Each name stands for a flat space through zero: a line, a plane or more. A row that begins with a name and a colon came from that space; any other row is followed by the name of the space it lies nearest, among the names in its block.
z517_z755: [  7  -1   3   5  -9 -16  -3 -11  15  15   1 -21  18 -15   4  -7   6   0
 -10  -9  13 -12   3 -13   3   6 -19  19 -12]
z664_z717: [-24  10 -15   6  28  -8   3  10  34   2  -7 -13  10  -1  -1 -28  -5   5
   2  22  13 -43 -27   3  29  29   4  11 -19]
z572_z998: [ -4  26 -20  -6   4 -28   6  31 -40  36 -12 -18 -22  29   9   2 -18  16
 -13  11  16  22  14  22  21   7 -21 -15  45]
z649_z154: [ -7   9   0  -4 -20   0   6 -27  11   4   4 -23   2 -12 -13   4   1  14
   8 -16  15 -21  16  -1  14  22   2   9   9]
z517_z755: [ -5 -18 -14  36  20   7 -18   2  12 -21   3 -10  27 -16  20  -2  -3  -3
  -6  -3   4  29  -2 -52 -21 -19   9 -12 -58]
z664_z717: [  6  -5   7  12  -4   4  15 -15  10   5   1   2 -10  13   2   5   3  -2
   1   2  -5   8  10  -8  -6 -19   8  21   7]
z517_z755: [ 28 -13  27 -17 -19 -20  -9  -4  11   6   5  11  16 -15 -17  -3  17 -31
 -20   5  -3 -37 -22   6 -13   4 -42  19   7]
z517_z755: [ 10   4   5  -7 -31 -14   5 -15 -11  19   3 -14   2  -5  -4  10   8   5
  -7 -14   9  -9  21   3  -2   8 -20  10  24]
z649_z154: [-15   5  -7   5 -24  12  50 -11 -11  14   1  25 -31  42   1  14  17  14
  10  25 -15 -42  26  26 -12   5  18  23  61]
z517_z755: [ 18 -11  14 -10 -19 -30  -8  -1   7   7   2   0  15 -14  -6  -2  11 -24
 -13   3   5 -38  -7  -3  -8   4 -40  26   4]
z664_z717: [ 35 -22  41 -15  24   4 -19   7  35   2  -1  30  27 -26  11 -32  20 -35
 -13  -7 -29  15 -50  12  -9 -31 -13  27 -55]
z572_z998: [  7 -14  19   5   2  42  -1 -24  22 -28  11  21   5  -8 -20   5  11  -9
   4  -5 -20   9 -17  -8 -19  -8  28 -16 -19]
z664_z717: [-26   2 -31  22   4  17   2  12 -21 -21   4   2  -1  14  -1  14  -5  14
  -1  18   5  -4   8 -19 -16  17  17 -44   6]
z572_z998: [  7  11   5 -16   5 -42   2  13  23  48 -11 -20  22 -15  19 -38  12   0
 -17   1  12 -36 -18  26  30  19 -40  46 -10]
z664_z717: [ 23  -2  30  -1  -3  -5  13 -34  32  21  -4 -13 -13   1   2  -5  -2  -5
   9 -22  -3  29  11  -1  17 -36   6  55  -4]
z664_z717: [  3  -5   6   3  23   7  -8   6  18  -3  -3   5  10  -8   9 -17   1  -5
  -1  -1  -8  16 -20  -2   4 -11   8   4 -33]
z649_z154: [ 28  -8  21 -21 -20 -32 -12   3  -4  22  -1  -1  17 -21   9  -7  14 -17
 -14 -15  -1 -10  -2  11  -4  -6 -43  29  -1]
z649_z154: [ -2  11   3  -8 -35 -13   2 -40  16  12   6 -41  11 -27 -15   5   2  16
   8 -30  26 -29  26  -7  20  29 -10  21   7]
z572_z998: [ -7  14  -7   4  22  -3  -1  10   5  -3  -5 -11 -16  19 -23  -2 -21  -2
  -6  22  14   2 -18   0  22  11   1 -20  17]
z517_z755: [ 32 -16  28  -6 -16  16  -9 -10  -7  -7  10  21   6  -7 -13  13  15 -21
 -16 -10 -18  24  -9  -2 -32 -21 -10 -14   2]
z517_z755: [  1 -18  -6   2  -8 -31 -13  16 -10 -16  -1   9   8  -6   9   7  -1 -23
   2  12   4 -30   5 -19 -16  -7 -26  16  -6]
z572_z998: [ -1  33 -14 -15  14 -52   6  34 -11  60 -19 -34  -9  19  10 -25 -14  12
 -23  16  27  -9  -8  35  48  24 -43  15  35]
z517_z755: [ -6  -2 -15  11 -20 -34  -5  -3   6   9   3 -28  27 -17   2  -1   6  -1
 -15   6  27 -51   8 -25  -3  27 -36  14  -4]
z572_z998: [ -3   0 -14   3  10  -9  -8  31 -23  -3  -2   9   1  11   3   2  -4  -6
 -14  20   0   0 -11   0 -10   4 -14 -26   8]
z664_z717: [-48  27 -46  14  21 -11  14  17  -2   5 -11 -30 -13  20   7  -9 -23  34
  15  21  28 -26  12   0  38  37  19  -9  12]
z664_z717: [ 15  -3  15 -29   3 -15 -19  20  -4   7  -3  13  14 -20   5 -16   9 -15
  -6  -7  -9  -8 -23  26   4   4 -25   4 -12]
z572_z998: [ 13  14   7 -15 -23   4  14  -8 -28  33  -1  -4 -14   8   9   9   7  20
  -3 -24  -6  34  27  29   2  -7  -1   0  33]
z572_z998: [  2   3  -3  -2  -2   3  -2   9 -19  -2   1   6  -8   9  -5   9  -3   0
  -5   4  -2  11   1   5  -6   0  -2 -21  16]
z649_z154: [  2   3   5  -5 -11   9  13  -7  -7   8   2   8  -9   8   0   5   8   6
   2  -3  -8   0   9  15  -4  -1   7   4  18]
z649_z154: [ -6  -3  -3  -8  -6 -29  -2   6   6  -3  -4  -2   1  -5   1  -4  -2 -11
   9   9   9 -43   1   1  10   9 -18  28   3]
z649_z154: [ -5   6   6 -15 -10   6   8 -12   5  -2   1   4  -8  -2 -11   0   4   5
  12  -5  -2 -22   2  19  10  14   8   7  14]
z664_z717: [ -8  -3  -6  10  10   5   3   4  14  -6   1   4   7   3  -3  -7   4  -3
  -4  16   0 -20 -15  -6  -3   9   3  -2  -9]
z649_z154: [ 22   6  16  -5 -32  24  20 -25 -27  31   6   2 -10   7   9  17  18  22
  -7 -34 -16  53  35  19 -18 -20  10  -5  29]
z649_z154: [ 28 -12  13   4  -8 -12   8  17 -15  30   0  21   9  12  19  -3  23 -16
 -33  12 -18  10  -7   8 -31 -24 -32  12  11]
z517_z755: [ 23   0  23  11   3  32  -3 -29  34  16  11 -14  29 -19 -17 -13  19   3
 -32 -16  -3  27 -28  -9  -8   4   1 -18 -27]
z572_z998: [ -5  16   0  -2  -5 -11  14 -21  11  22  -6 -29 -15   4   3  -3 -11  18
  14 -16  15   8  24   5  31  -1   8  30  12]
[-10  13 -15   1 -20   4  14  -9 -37  10  -2 -13 -26  14  15  23 -11  30
  20 -24   4  39  53   4   3 -11  21  -5  30]
z517_z755
[-12  10 -13  -7  21 -15   4  28  -6  16 -12   3  -6   9  25 -18  -5   8
   5   9  -1  -1  -4  22  20   1   0  13  -3]
z664_z717
[  2  -2  -9   9   7   6   6  22 -22  20  -2  13   9   7  36  -7  15  12
 -14  -1 -16  30   5   8 -20 -15   1  -8 -10]
z572_z998
[-19  -3 -15  -3  13 -11   3  22 -15 -21  -9  19 -25  19  12   6 -17  -5
  28  17  -5 -10  11   4   6 -13  15  12   9]
z649_z154
[ 34  -5  25  -8 -17  -6  -1  -5   6  33   6   3  25 -13  -1 -10  29 -12
 -37  -7  -8  -3 -18  12 -18   1 -37   7   1]
z649_z154
[ 15 -17   8   5 -14 -18 -13  -2   4  -4   5  -1  22 -17   0   3  10 -20
 -15   0   4 -17  -4 -22 -20  -5 -30  10 -13]
z517_z755
[-14   1   7 -26  15   6  -1  11  18 -23  -3  28 -10   0 -20 -14  -1 -14
  19  20 -11 -52 -33  32  18  23  10   4   4]
z649_z154
[  0   2   7 -15  15   8 -21   2  11 -17   0  -2   6 -19 -12  -9  -9  -5
   8 -10   1   7 -21   4  16   9   7 -16 -23]
z649_z154
[ -6  14 -17  -1 -17 -16  11   3 -40  21  -6 -18 -23  17  19  18 -13  24
  10 -15  10  31  48   5   8 -10   1   3  34]
z572_z998
[ -3  -3  -9  12  13  28  -4  15 -24 -25   4  21 -13  21 -13  18  -8  -3
  -7  17 -11  31  -9  -8 -22  -8  18 -53  11]
z572_z998
[  9   0  21  -6   7  26  -2 -19  27 -16   6   8  -3  -2 -37  -2   0 -12
  -3   5  -6  -4 -31   5   5   8  12 -16   0]
z572_z998
[  2   6  -3 -11 -21  -8  -1  -1 -26   4   1  -6  -9   0  -4  15  -4   6
   3 -11   6   5  22   7   0   5  -9  -9  26]
z664_z717
[ 15   7  19 -19 -12  20  -2 -10 -11  -6   7  11 -15   6 -38  14  -1  -7
  -8  -2  -6  11 -12  20  -2   9   0 -34  35]
z572_z998
[ 13 -23   6  22 -26  30   3 -17 -18 -27  18  25   3   8 -17  35  16 -13
 -14   6 -16   9  10 -30 -57 -15   5 -33  13]
z664_z717
[ -1   0   0  -1 -22 -15  18  -9   2  15   1  -1  -2   7   1   3  12   1
  -1   7   3 -40  14   7  -2  10 -13  28  25]
z649_z154
[ -3 -22   4   4 -21  12  -9 -23   2 -43  11  12   5 -18  -8  22   3 -11
  23 -13  -5 -16  18 -28 -25  -8  14   3 -15]
z572_z998
[ 25 -18  27  -2 -40   7   1 -32   8 -12  16  11   9  -9 -35  22  20 -24
 -15   0  -4 -32  -2 -13 -33   3 -21   1  22]
z664_z717
[-22   0 -24  15 -41 -49  35 -13  -4  18  -4 -18 -13  21  14  15   4   7
  13  21  23 -83  52 -14   1  13 -22  66  47]
z649_z154
[ -2  -6   2  14  12  21   6  -8  16  -5   2   7   6  -1   9  -6   6   4
   3  -2 -11  15  -5  -8  -8 -13  22   3 -24]
z572_z998
[-19  14 -17   6  15 -13  17   9   7  17 -11 -11 -13  18  15 -12 -10  15
   9  13   8 -12   7   9  25   5   9  22   8]
z664_z717

Each name stands for a flat space through zero: a line, a plane or more. A row that begins with a name and a colon came from that space; any other row is followed by the name of the space it lies nearest, among the names in its block.
z883_z484: [ 10  -2  11  -6   9 -19  11  12 -23   9  -2  -9   0   5  -1  14  11  11
   7  14   4   1  11 -31  -1 -15  10  -8  -1]
z608_z983: [ -1  -3  -6   1  -3   5  -5  -5  15  -2  -8  -2 -12   3  -1 -11   6  -3
  -1  -2 -11  -5   0  -7  -4   7   0 -13  13]
z769_z43: [-32   0 -12  -2  -7  -8 -15   2   5 -12 -14 -13 -32  12  24   6  -2 -23
 -15 -13 -16   9 -10  19 -12  -5  18   7  16]
z883_z484: [  7  -5   4 -20  19  -7   0  -1 -13   4   7 -11 -18  17 -13  11  31   4
   4  19  -3   5  14 -31   5 -32  26   6  11]
z495_z360: [ 12  29  24 -16   0  -1  30   7   7 -16 -11   8  24 -19 -12  17  -3   7
  12  -2 -20   7  -8 -30  20   1 -31 -20   5]
z495_z360: [ 15 -29   4   1  -2  13  -7  15  12  11 -22 -10  17 -15 -13   4  -4  17
  14   0  -7  -6  -4 -14   1   8  21 -19  -4]
z883_z484: [-29  30   1  -9 -23 -15   1  15   2 -10  -1  10  -8  -2  42 -13   9 -17
   0   1  16   4  16   4  35  -8  -6   5   6]
z424_z52: [ -1  31 -14  10  11  14  32  -9 -26 -14  22   4  32  13 -17  19 -21  -9
   0  -1  18  15  -1  16  -8  -2 -11   4 -10]
z495_z360: [ 11   6 -25 -20  23 -24   1 -15 -23 -25   8 -10 -40  41  -7   5   9 -33
 -25  18 -24  11   3 -28 -36 -13  -2 -25  15]
z424_z52: [  9   2  10 -15   2 -20   7   4   1  -4 -18  -6 -14   0  -4   8  13   1
  -1   9 -25   2   5 -44  -5  -1  -4 -32  16]
z608_z983: [ 11  -7 -24  11  12  -1   3  -5 -24  -1  12  -9   1  27  -9   4  -7 -10
  -6  10  14   0   5   0 -29   0  11 -11  -6]
z424_z52: [  6   4  -6 -20 -11  -4 -16 -11  18 -10  -2   4  -3  10  -5  -2  21 -20
  -7  16  -2   1  20 -25   7  -1   2 -27  15]
z424_z52: [ 13  49   3 -12  -9 -17  22 -15  -5 -25  14   6  19  29  -3  20  21 -27
   1  17  11   4  19 -40   2 -10 -33 -35  18]
z608_z983: [ -2  -3 -20  11   4  28   9   1   8   1  -5  -3   5   3 -11 -14  -4   5
  11  -5   2  -3   0   4   0   7  14  -9   5]
z769_z43: [ 10 -43  -5   2  13  26 -33  22 -11   3  16 -12  11   3   8   3 -16   2
  12  -9  16  -5 -34  58   6 -24  31  60 -39]
z424_z52: [ 10 -15  22  -2   7 -26 -14 -14  -9  21  18  15 -14 -16  -1  -8   4  16
 -18   8   2  -5   5   6  -4   4 -20  26 -16]
z769_z43: [-10  18 -27  40   3   3  42   2 -17  26   0   1 -20  14  10 -50  10  25
  16   5  27 -18  33 -27  -8  19   2 -30  19]
z424_z52: [  4 -25 -12   0  21  18  -9 -13 -14   7  17  14  15 -25 -31   2 -41   7
 -24  -3   0  16 -10  49 -11  15   6  30 -36]
z495_z360: [-14  -2 -10   9   2 -18  -7   1 -16   2   8  -2 -29  13  26 -13  -3  -9
 -13  -2   5  -2  -1  18 -13  -2   0  16  -3]
z424_z52: [-18   5  -8  20  34   2  52  15 -44  10 -14 -16 -11  -8 -14  14 -32  29
   3 -16 -19  18 -14   0 -26   1  19   5  -1]
z608_z983: [  2   4  -9   6  -2   4  16   3  -8  -1  -9   6  26 -15 -14   7 -29   2
  -6   0   1  10   5  -1  -7  23  -5 -27 -11]
z608_z983: [  5 -12  24   7 -10 -11 -31 -18  17   6   8 -18 -11  28   8  24  37  -5
   6  -5   4 -18 -12   1 -20 -20   3  23  18]
z608_z983: [-17  -1 -34   3   3  18   5  21 -22 -11  -3 -12  15  13   7   9 -23 -18
   2   0  19  16   3  22   2  -9  40  -2 -12]
z883_z484: [ -8 -11 -14 -19  -2   6 -40 -31  23 -13  12   3 -23  14  -9   1  13 -31
 -28   4 -11   7   1  21  -9  -6  10  13  10]
z424_z52: [ 15 -14  17  -7 -17   2 -18  16  13  -2  -8   3  34 -19   5  12 -11   0
   8  -2   6  -4 -11   8  16   5  -6  -1 -20]
z608_z983: [ 47 -14 -33  14  23  49   8 -19  -9 -12  23 -11  55  34 -60  22 -16  -8
  13   8  19  -2 -11   7 -35   2  11 -19 -17]
z883_z484: [  8   6   0  22 -25   5  -7  -5  16   6  10  12  24   2  14 -19   2  -1
   9  -1  32 -21   8  11   6  19 -23  -7  -6]
z608_z983: [ 10  -4  28 -12   6  15  -7   5   1  -5  13   0  32 -13 -12  32  -4   8
  12  -9   2   5 -26  25  19 -23  -2  45 -21]
z608_z983: [-11 -11   2  36 -10   4  -4 -12  10  22  -7 -17  -7  15   3   3  13  14
   9 -14  10 -18  -1   5 -30   8  15   1  19]
z769_z43: [  5  -9  -8   6  -2  17 -16   1   4   4  22   9   5   4   9 -25   3   0
   7   1  26 -12  -2  30  17  -5   0  30 -17]
z769_z43: [ 45 -17  38 -18  27   2  16  -2  -2   8  -2   9  26 -37 -48  20 -11  37
   7   3 -32   3 -21 -27   2   4 -26   0 -20]
z495_z360: [ 28  23   0 -33  28  22   1 -40   0 -11  67  48   9  -9 -39 -31  11  -2
 -14  24  16   8  13  20  43 -16 -44  50 -26]
z495_z360: [ 24 -23   2   7 -11  22 -11  22  24 -15 -29 -23  30   5  -3  20 -13  -4
  25 -17 -17 -13 -37  -3 -15   8   6 -27  -2]
z495_z360: [  8  -8  -2  -4  12 -21  -8   3 -13 -13   4  -4 -27  11  15  -2 -11 -13
 -14  -4 -21  -2 -24   9 -22  -2 -18   9  -8]
z883_z484: [ 11 -20 -16  11 -18   9 -18 -21  21  18  -7  11  22 -10 -24 -13  -4   2
 -12  13  17  -6  31  -9 -13  37   7 -43   0]
z883_z484: [-33   6  -9  20 -11   2   1  -1   4   8  -9  -8 -15   4  18  -5   0   0
  -1 -14   6   0   3  18  -7   5  16   7  15]
z883_z484: [  7  -9  -6   7 -23   8 -20   0  24  -4  -7  10  19 -10   8 -14 -15 -11
  -3  -5   7 -10  -4  17   1  27 -16 -18 -10]
z883_z484: [ 33  11  -3 -27  27  46  22  -7  16  -3  21  17  13  -4 -45 -30  30  22
  29  19   0  -4  13 -34  49 -21  -2   3   3]
z769_z43: [ 33  -8   5   1  23  -1  -2 -42   3   7  25   7 -13  14 -40  -4  17   9
 -12  10 -12 -10  -1 -15 -30   3 -25   2   6]
z424_z52: [  7  31  18  12   2 -13  35  10 -21 -13   5  -2  21   4  10  22 -15   2
  12 -12   0   0 -22  -3  -7  -2 -37   2  -6]
z424_z52: [  9 -38   9 -11   3  -6 -32   0  18  11 -12   2 -26 -19  -1 -16   2  10
 -11  -1 -25  -8 -11   2  -3   8   4   7  -5]
z883_z484: [-14   9 -12 -16   0  11 -10 -20  16  -9   8  13 -11  -3 -10 -11   6 -15
 -16   4  -5  11  12  10  13   0   2   5   9]
z495_z360: [ -5  13  22  -4  -2  15  18   0  16  16   1  19  14 -35 -12 -15  10  32
  16  -1   4  -1  13  -9  42   2  -9  13   1]
z769_z43: [ -6  14 -20   0  -1  -2   4  12  -6 -20   5   5 -20  13  29 -27  -9 -20
  -2  -4  -1  -3  -9  13   5   0 -16   0  -3]
z769_z43: [ -9   5 -63  15  23  23   9 -20 -25   1  30  -4 -32  51  -9 -38  14 -16
  -7  18  31   0  31   6 -18 -10  34  -2  12]
z424_z52: [-51  27 -10  21  -6  -4  20  -2 -18  -7   1  15  -1 -26  21   2 -54  -9
 -28 -29   0  24 -13  66  -7  25 -17  29 -15]
z608_z983: [  1  14  -3  -9  -5 -23   9  -2  -3  -1  -4  16 -13  -8   7 -19   1  -4
 -14  13  -5   2  22 -27   5  16 -22 -31   5]
z495_z360: [-10   6  -1  -4  -4 -27 -12 -29 -17  -6   6  -7   9  17 -16  53  -6 -28
 -35   9   2  23  13   2 -40   0   8 -11   5]
z608_z983: [  9  -1  12 -23 -10  -6 -36 -12  27 -16  10  -8 -19  30  12   7  47 -25
   4   8  -4 -11  -3 -13   9 -31   0  12  21]
z769_z43: [ 25  10  -6  13 -17 -25 -18   5 -11 -26  23  -5   6  45  42  -1  -1 -40
   1   2  24 -23 -21  14 -23  -4 -42  -3 -14]
z769_z43: [ 23 -14  16   9   6 -23   1   6 -17  -2  -9 -22   7  15  -2  36  -7   0
   2  -4 -14  -6 -24 -15 -41  -2  -8 -12  -4]
z769_z43: [ -1 -19 -17  30  17  -8   3  -2 -20  10  -1 -25 -38  32   9  -7   0   5
  -1 -10  -8 -14 -17   6 -50  -1  13   5   9]
z495_z360: [  0  13   1  -2  -6  10  -9 -32  19 -19   5  -9  15  23 -24  39   9 -25
  -9  -6  -8   7  -9   4 -25  -5  -3  -6  20]
z883_z484: [ 10  -3   6 -11  -4   1  -4  21   6 -15  -9   1   8  -9  13  -2 -11  -6
   8  -5 -12  -2 -20   3  15  -1 -12  -2 -12]
z495_z360: [  9  -7 -14  -1   4  37 -23 -33  20   1  35  12  12  12 -28 -12  16  -7
  -2   6  24  -5   6  32   9  -8   6  32  -5]
[ 28 -36   2   3 -14  13 -28  30  23  -1 -18 -18  12   9  17  -9  10   1
  31  -3   2 -28 -21  -8   5  -4  13 -13  -6]
z883_z484
[-19   8  20  13 -13  17  -5 -22  35   7  -5  -4   1  -6  -8  13  16   9
   7 -22  -9  -6 -12  16  -2   1  -2  21  24]
z495_z360
[  1  10  -8 -40   4  16   3   8  15 -16  -6  17  -1 -20 -12 -18   6  -7
  -1  15 -15  16  16 -21  46  -7   6 -15   2]
z883_z484
[  8  -9 -16  -4  33   2  25  19 -31  -9 -11 -16 -15   6 -11   5 -22   6
   2  -2 -28  11 -19 -11 -19  -7  14  -9  -6]
z769_z43
[  1  -9   0 -15  19  -5  -3 -21  -5  16  11  11 -25  -9 -25 -12  16  14
 -17  17  -7   8  24 -15   3  -4  10   8   5]
z495_z360
[ -1  -6  12  -8  13 -34 -13 -25   4  -1   5  15 -57 -12   6 -20  -4  -2
 -37  -7 -44  -1 -17   8 -26  16 -42  15   4]
z424_z52
[  4   0   3  -6   7  -7   4   5 -15  -3   5   4   7  -7  -2   8 -13  -1
  -6   3  -1   8  -3   5   1  -2  -5   6 -15]
z608_z983
[ 34 -13 -21 -10  16  31 -10   0  19 -24   8  -6 -11  26 -11 -25  10 -12
  16   0 -18 -16 -28  -3  -2 -10  -8  -4   2]
z495_z360
[-17 -12 -23  16  20  41   9 -28  15  18  -4  -9 -18   3 -42 -10   8  21
   0 -10 -11   4   7   7 -18   6  39   5  25]
z883_z484
[ 11 -21   7 -17  23  12 -15 -31  13  20  20  17 -22 -17 -38 -20  20  22
 -13  12 -12   1  12  -1  10  -4   4  28   0]
z495_z360
[  0  -1  -4  -3  12  24  -6 -26  28   1   8  -1 -30  12 -19 -21  31   6
   5  -4 -17  -9  -3  -4   1  -9   4  14  27]
z495_z360
[-10  11 -18 -32  -4  27 -11  20  13 -27   2  -1   3  11  12  -8  16 -26
  15   8   7  10   4   5  49 -32  28  10   3]
z608_z983
[ 11 -18  -1  15  -4  -2 -11  -8   0  18   2 -11   3  17  -6   3  17   7
   6   7  17 -14  11 -11 -19   0  15  -8   5]
z883_z484
[-12  -8   3  11   5   8   1   4   3  12  -2  -5 -18  -4   7 -12   4  16
   8 -12  -3  -7  -9  13   1  -4  10  23   4]
z608_z983
[  6  14 -12  -5  18   0  24 -10 -18  -4   4  -5  -2  16 -24  10   7  -1
  -2  12  -4  11  15 -29 -12  -8   7 -21  12]
z424_z52
[-13  27 -30 -16   5  18  16  -3   1 -14  11  20  -9  -1  -2 -35   1 -13
  -5  12   7  13  25  -2  33   0   0  -9   4]
z769_z43
[ -1 -13  -9  15  -2  16 -25  -9  13  -3  20   0 -12  14  15 -19   0  -9
   0 -15   9 -16 -24  48  -7  -3  -6  40  -8]
z495_z360
[-18   3  22 -12  13 -52  16   8 -45  31   7  26 -26 -44  14 -13 -14  28
 -30  17   3  18  32  -8  17   6 -11  20 -23]
z495_z360
[ -4 -19  10  17 -30  26 -19  42  29  -2 -24 -15  29 -11  37  -3 -10   5
  38 -27  12 -21 -34  33  25   0  12  16 -12]
z424_z52
[  9  -1 -10  10 -12 -10  -7 -16   5  -3  -6  -7   6  20  -8  11   3 -16
  -9   7   3  -5  11 -18 -32  16  -4 -40  13]
z608_z983
[ -6   8  -7  -4   4  28   8   9   7   1   8   3   0   1   2 -22  15   9
  22   0  13  -4   5   5  35 -17  15  20   3]
z608_z983
[-12   4   6 -22  -5  -4 -11  11  11 -11  -5   3 -17  -7  18  -7  11  -9
   0   0 -11   5  -2   1  27 -14   3  13   5]
z608_z983
[ 32 -25  -1  10   9   8 -33 -44  12   0  30   0   5  23 -32  11   3 -11
 -17   0   1 -13 -18  25 -44   6 -18  17  -8]
z883_z484
[  0   8  -6   7 -14  21  -8 -19  24 -17  -6 -17  25  26 -18  35   8 -22
   6  -9   1   1  -8   2 -20  -2  10 -18  21]
z495_z360
